Each row has a name. Each piece below is followed by the name of the row it came from, unless a question asks for something else. Each question is about the rows just above it. Places in a row count from 0.

[-0.07  0.30  1.69  8.77  3.03]  C
[ 3.89  0.19 -0.13  1.12  8.42]  F
[ 0.44 -0.08  0.07  5.32  7.41]  P
[5.65 0.21 0.00 0.68 7.00]  K
[ 7.75  4.90  0.20 -0.02  0.85]  H
[3.03] is at row and place : C, 4
asked: [-0.07  0.30  1.69  8.77  3.03] : C

[ 0.82 -1.35  0.28  0.15 -1.32 -0.71  0.32 -0.05 -0.14  0.27  2.06  0.38
  1.72  0.39  0.45 -0.95  0.55 -0.26 -0.85  3.56  2.36] = M
[ 0.63 -0.43 -0.50 -0.62 -1.31  0.77  0.17  0.45 -1.54 -1.11 -1.16  1.30
  0.76  1.64 -0.19 -0.33 -0.45 -0.58  1.65  6.46  3.97] = U
[ 0.63 -0.43 -0.50 -0.62 -1.31  0.77  0.17  0.45 -1.54 -1.11 -1.16  1.30
  0.76  0.94 -0.19 -0.33 -0.45  0.33  1.65  6.46  3.97] = B
[ 1.23 -1.39 -1.29 -1.02 -1.33  1.23  0.11  0.50  0.39  1.80  0.12  0.30
  0.25 -0.56  2.19  0.62 -5.72  0.64 -0.27 -4.23 -3.14] = T
[-0.08  0.67 -0.01  0.61 -3.08 -0.78 -0.71 -0.35 -1.05 -1.93  1.28  0.72
 -1.09 -2.11  1.28 -0.76  0.55  0.35  0.43  4.83  0.26] = Q
The next 3 entries after [-1.11 -1.16  1.30  0.76  0.94]: : [-0.19 -0.33 -0.45]
Row and place of [0.27] in the named rows: : M, 9

[-2.64  1.27 -0.97  2.31 -1.92  0.10  4.58  5.88 -2.01  2.95 -3.43  0.54
  1.03 -5.48  1.53] = pima
[-0.17  1.84  0.09 -2.17 -2.17  0.60  1.68  4.59  2.28  0.11 -1.41  0.68
 -0.23  0.17  1.77] = labap
[-7.16  3.03 -1.87 -0.48 -3.68  0.63 -0.24  1.12  3.02  0.70  1.59  2.97
 -5.47  4.94  3.31] = dasib
Row and place of [0.11] in the named rows: : labap, 9
[-5.48] is at row and place : pima, 13
Row and place of [3.03] in the named rows: : dasib, 1
Where in the named rows is [-0.23]? : labap, 12
What are the next 3 entries after [-0.97  2.31 -1.92]? : [0.10 4.58 5.88]

[-3.16 -1.96 -1.17  1.18]  siv
[-2.34  0.41 -0.60  6.55]  lape
[-1.24  0.53 -0.50 -2.61]  punen
[ 4.21 -1.64  4.01  0.23]  tado
[-2.70  3.54  1.52  2.07]  fofu
[-0.50 -2.21  4.36  1.86]  Dak
[0.07 2.04 2.55 3.36]  dako
[-0.96 -0.54  2.09  5.78]  beba
[-0.67  0.67  2.54 -0.38]  Lem
[-5.55  3.49 -0.25  1.69]  bodev
Where in the named rows is [2.55]? : dako, 2
Where do [-2.34  0.41 -0.60  6.55] appear? : lape
Where do [-2.70  3.54  1.52  2.07] appear? : fofu

[-0.43  0.56  0.84 -1.12  0.03 -3.74  0.30 -7.42 -0.15]  goke
[-1.50  0.84 -1.12  0.03  0.56 -1.03 -0.64 -0.41 -0.04]  Kog
[-1.50  0.84 -1.12  0.03  0.56 -1.03 -0.64 -0.41 -0.16]  situf
[-0.16] is at row and place : situf, 8
Which row holds [-1.50  0.84 -1.12  0.03  0.56 -1.03 -0.64 -0.41 -0.04]? : Kog
Which row holds [-1.50  0.84 -1.12  0.03  0.56 -1.03 -0.64 -0.41 -0.16]? : situf

[ 2.52 -3.87  4.76  0.44  2.51 -4.91 -1.13] : Pade
[-3.71 -0.03 -4.34 -1.03 -7.43 -1.19 -5.15] : pudop
[ 0.24  0.10 -3.25  1.72  0.35 -0.09  6.79] : bet
[-1.40  0.25 -2.98 -2.81 -1.72 -1.51  1.21] : nileb
[ 1.88 -2.49  1.14 -5.80  1.39 -5.24 -4.09] : Rog
[ 1.88  1.66  1.13 -4.35 -6.29 -5.28 -1.58] : pud
[-6.06  2.04  2.80  0.98  3.89 -0.23  1.77] : zel
[ 2.96  1.37  1.72 -5.70 -0.79  0.43  1.99] : lapok
Where in the named rows is [-4.35]? : pud, 3
Where in the named rows is [0.25]? : nileb, 1

[ 4.81 -0.74  1.63  5.43] = lanap
[-0.22 -1.48  2.34  7.08] = nada
[ 3.57 -1.09  1.68  5.91] = kema
[ 1.97 -0.83  1.39  6.96] = lesap
[ 4.33 -0.67  0.89  8.08] = Nat
[-1.37 -1.10  2.83  5.90] = fakiz
[-3.48 -0.73  2.64  7.98] = mos
Which row holds [-0.22 -1.48  2.34  7.08]? : nada
Where in the named rows is [-0.73]? : mos, 1
[ 1.97 -0.83  1.39  6.96] is in which row? : lesap
The row with [-3.48 -0.73  2.64  7.98] is : mos
Row and place of [-1.10] in the named rows: : fakiz, 1

[-3.65 -3.65 -5.81  2.09] -> tadom
[-6.38 -1.16 -1.17 -0.44] -> fepav
[-1.16 -1.16 -3.95 -0.44] -> kena
[-5.81] is at row and place : tadom, 2
Where in the named rows is [-6.38]? : fepav, 0

[ 2.18 -1.07  0.66 -2.93  0.10  0.43 -6.37] -> sir
[-0.53  1.49 -0.61  0.55  0.02 -1.39  1.77] -> kalus
[ 3.09 -1.84  0.64 -2.52 -0.22  0.65 -8.87] -> Fopa
[ 2.18 -1.07  0.66 -2.93  1.46  0.72 -3.10] -> mav
[ 0.24 -0.32 -0.48  2.53  0.20  0.44 -0.34] -> sen
The next 3 entries after [-0.48  2.53]: : [ 0.20  0.44 -0.34]
The next 3 entries after [-0.32 -0.48  2.53]: : [ 0.20  0.44 -0.34]

